Here is a tiny trained network, its code and every weight. The questions are about switching its units off for an input and a target symbol, where a switched-off unit gives its printed mean instead of its output.

import numpy as np


def w(rows, s, z=0):
    codes = np.array(rows[::2]) - 128.0
    scale = np.full(codes.shape[1], s)
    scale[-1] = z or s
    return codes * scale


def f(y):
    return y / 2 * (1 + np.tanh(0.7978845608 * (y + 0.044715 * y**3)))


def softmax(a):
    e = np.exp(a - a.max(-1, keepdims=True))
    return e / e.sum(-1, keepdims=True)


def log_softmax(a):
    a = a - a.max(-1, keepdims=True)
    return a - np.log(np.exp(a).sum(-1, keepdims=True))


def net(x, mask):
    ids = ['ΛΠΩβγεητ'.index(c) for c in x.split()]
    T = len(ids)
    res = E[ids] + P[:T]
    r = res
    for j in range(3):
        rows = slice(4 * j, 4 * j + 4)
        q, k, v = (r @ M[0][rows].T for M in (Q, K, V))
        z = softmax(np.where(np.tri(T) > 0, q @ k.T / 4**0.5, -1e9)) @ v
        o = O[0][rows]
        res = res + np.where(mask[j], z, o[:, -1]) @ o[:, :-1]
    y = f(res @ A[0][:, :-1].T + A[0][:, -1])
    res = res + np.where(mask[3:15], y, B[0][:, -1]) @ B[0][:, :-1]
    return log_softmax(res[-1] @ U[:, :-1].T + U[:, -1])


Q, K, V, O, A, B = {}, {}, {}, {}, {}, {}
E = w([
[61,211,6,79],'Λ',
[182,112,102,199],'Π',
[167,157,79,127],'Ω',
[59,61,81,137],'β',
[132,147,189,153],'γ',
[97,74,105,90],'ε',
[63,148,182,104],'η',
[184,90,151,100],'τ',
],0.02)
P = w([
[254,97,46,40],'0',
[103,125,102,160],'1',
[95,127,106,161],'2',
[108,130,123,158],'3',
[117,126,118,168],'4',
[122,113,114,186],'5',
[120,117,113,188],'6',
],0.0095)
Q[0] = w([
[140,182,136,131],'h1',
[118,155,107,103],'h1',
[97,124,88,139],'h1',
[156,123,115,143],'h1',
[81,205,130,69],'h2',
[126,144,253,184],'h2',
[132,112,104,100],'h2',
[98,158,91,106],'h2',
[151,157,192,149],'h3',
[143,110,116,88],'h3',
[96,131,183,167],'h3',
[118,148,47,94],'h3',
],0.019)
K[0] = w([
[133,160,138,172],'h1',
[154,118,124,161],'h1',
[144,39,135,116],'h1',
[98,131,179,103],'h1',
[81,179,73,116],'h2',
[80,165,215,210],'h2',
[166,127,103,109],'h2',
[131,113,5,128],'h2',
[78,118,135,142],'h3',
[185,118,136,141],'h3',
[37,175,157,161],'h3',
[199,160,88,51],'h3',
],0.017)
V[0] = w([
[200,87,94,241],'h1',
[73,197,58,153],'h1',
[122,212,139,78],'h1',
[138,113,101,166],'h1',
[60,32,154,74],'h2',
[78,23,126,75],'h2',
[176,221,207,49],'h2',
[102,143,95,2],'h2',
[179,140,153,74],'h3',
[122,228,106,232],'h3',
[70,77,165,135],'h3',
[193,83,161,191],'h3',
],0.0097)
O[0] = w([
[189,127,166,61,150],'h1',
[94,167,104,94,98],'h1',
[72,144,149,141,84],'h1',
[142,111,105,91,145],'h1',
[162,94,76,129,135],'h2',
[146,77,66,121,174],'h2',
[122,160,178,253,118],'h2',
[133,68,135,140,229],'h2',
[96,157,150,172,188],'h3',
[199,148,152,90,1],'h3',
[141,120,87,138,74],'h3',
[114,185,109,112,129],'h3',
],0.012,0.0052)
A[0] = w([
[227,83,178,203,84],'n1',
[105,111,88,192,85],'n2',
[61,146,95,58,141],'n3',
[131,126,149,254,90],'n4',
[109,111,24,87,60],'n5',
[150,190,116,83,152],'n6',
[151,150,119,180,135],'n7',
[158,153,201,208,2],'n8',
[67,127,68,143,126],'n9',
[113,179,175,190,192],'n10',
[32,105,140,105,95],'n11',
[162,36,160,73,144],'n12',
],0.0098,0.0086)
B[0] = w([
[32,240,207,196,187],'n1',
[93,143,47,120,228],'n2',
[129,201,152,129,200],'n3',
[104,125,129,25,230],'n4',
[148,169,222,171,249],'n5',
[80,92,94,221,173],'n6',
[91,93,145,92,159],'n7',
[134,107,19,167,155],'n8',
[167,112,140,73,255],'n9',
[201,2,225,35,235],'n10',
[207,216,150,112,204],'n11',
[150,225,104,195,255],'n12',
],0.007,0.0075)
U = w([
[60,253,130,75,128],'Λ',
[253,200,147,133,3],'Π',
[148,153,123,144,220],'Ω',
[151,125,70,211,151],'β',
[183,119,244,100,62],'γ',
[121,157,120,140,254],'ε',
[60,91,105,67,149],'η',
[57,176,188,243,110],'τ',
],0.0061,0.0029)

Each question gives the input, a string of symbols that net reads in full, and the target symbol t.
The units are the heads (4 rows each of Q, K, V and O) and the neurons (one row each of A and B). Each row of codes is followed by its name. A weight is (code - 128) times the scale printed after its matrix; where a second scale follows, it is the last column's (O, A, B and U).
mask holds one flag per unit, heads first, then neurons. A switched-off unit (its flag False) gives its mean, the last column of its rows in O or B, instead of its output. The means were averaged over made-up inputs and are rounded, as every weight is.
A unit's drop is (log p(t) with every unit on - log p(t) with that unit switched off) / (log p(t) with every unit on - log p(t) with every unit switched off).
The circuit of an input: a set's keep is (log p(t) with only the set's units on - log p(t) with every unit switched off) / (log p(t) with every unit on - log p(t) with every unit switched off). Starting from the 12 units with the biggest drops (on a tie, the unit counted first), units are removed one at a time, each time the one whose removal leaves the highest keep (on an exact tie, the one counted first), for as long as the keep stays at least 0.8.
units of the circuit, in order: the units of the circuit, biggest drop first
unit that matters most: the unit with the biggest drop
k most important neurons: the k neurons with the biggest drops, biggest first
which heads matter: for each layer, one digit per head in row order, 1 if its drop is at least 0.15 and else 0, layers parted by /
input Λ Λ τ η Π β, target τ: unit that matters most -> h3
input Λ τ ε Λ, target τ: units of the circuit, in order -> [h2, n4]
input τ Ω γ β, target η: which heads matter -> 011
input ε Ω ε η τ Ω ε, target β: units of the circuit, in order -> [h2, n12]
input Λ Π Λ ε τ, target Λ: which heads matter -> 100
input ε η ε Ω, target β: which heads matter -> 010
input τ τ ε Ω, target η: which heads matter -> 011
input Λ Λ Ω ε, target τ: units of the circuit, in order -> [h3, h2, n12, n1]
input Λ τ Π Λ β Λ Ω, target τ: units of the circuit, in order -> [n1, h3, h2]
input β ε β γ Ω Ω Ω, target Π: units of the circuit, in order -> [h2, n5, n12, h3]
input η ε η, target η: units of the circuit, in order -> [n12, n5]
input β Ω Π Ω, target Π: units of the circuit, in order -> [h2, n5, n12, h1]
input τ ε η γ η γ Π, target η: 2 most important neurons -> [n4, n10]
input τ η β, target η: 2 most important neurons -> [n4, n2]
input Ω β β, target γ: most important neuron -> [n10]
input Λ Π Λ, target Π: which heads matter -> 101
input Ω ε ε Λ γ ε, target γ: which heads matter -> 011
input ε ε β Π Ω Ω, target β: which heads matter -> 011
input Π γ γ ε β, target Λ: units of the circuit, in order -> [h2, h3]
input Ω η η Λ τ, target η: units of the circuit, in order -> [h1, n12, n5]
input τ β Π, target τ: units of the circuit, in order -> [n1, h2]
input Λ Π τ Ω, target τ: units of the circuit, in order -> [n1, h2, h3]
input Λ Λ β, target τ: units of the circuit, in order -> [h3, h2, n1]
input τ τ ε β Ω ε, target η: 4 most important neurons -> [n4, n12, n5, n2]
input η ε τ, target η: which heads matter -> 101
input τ η Π Λ η Π Π, target η: 3 most important neurons -> [n4, n12, n5]
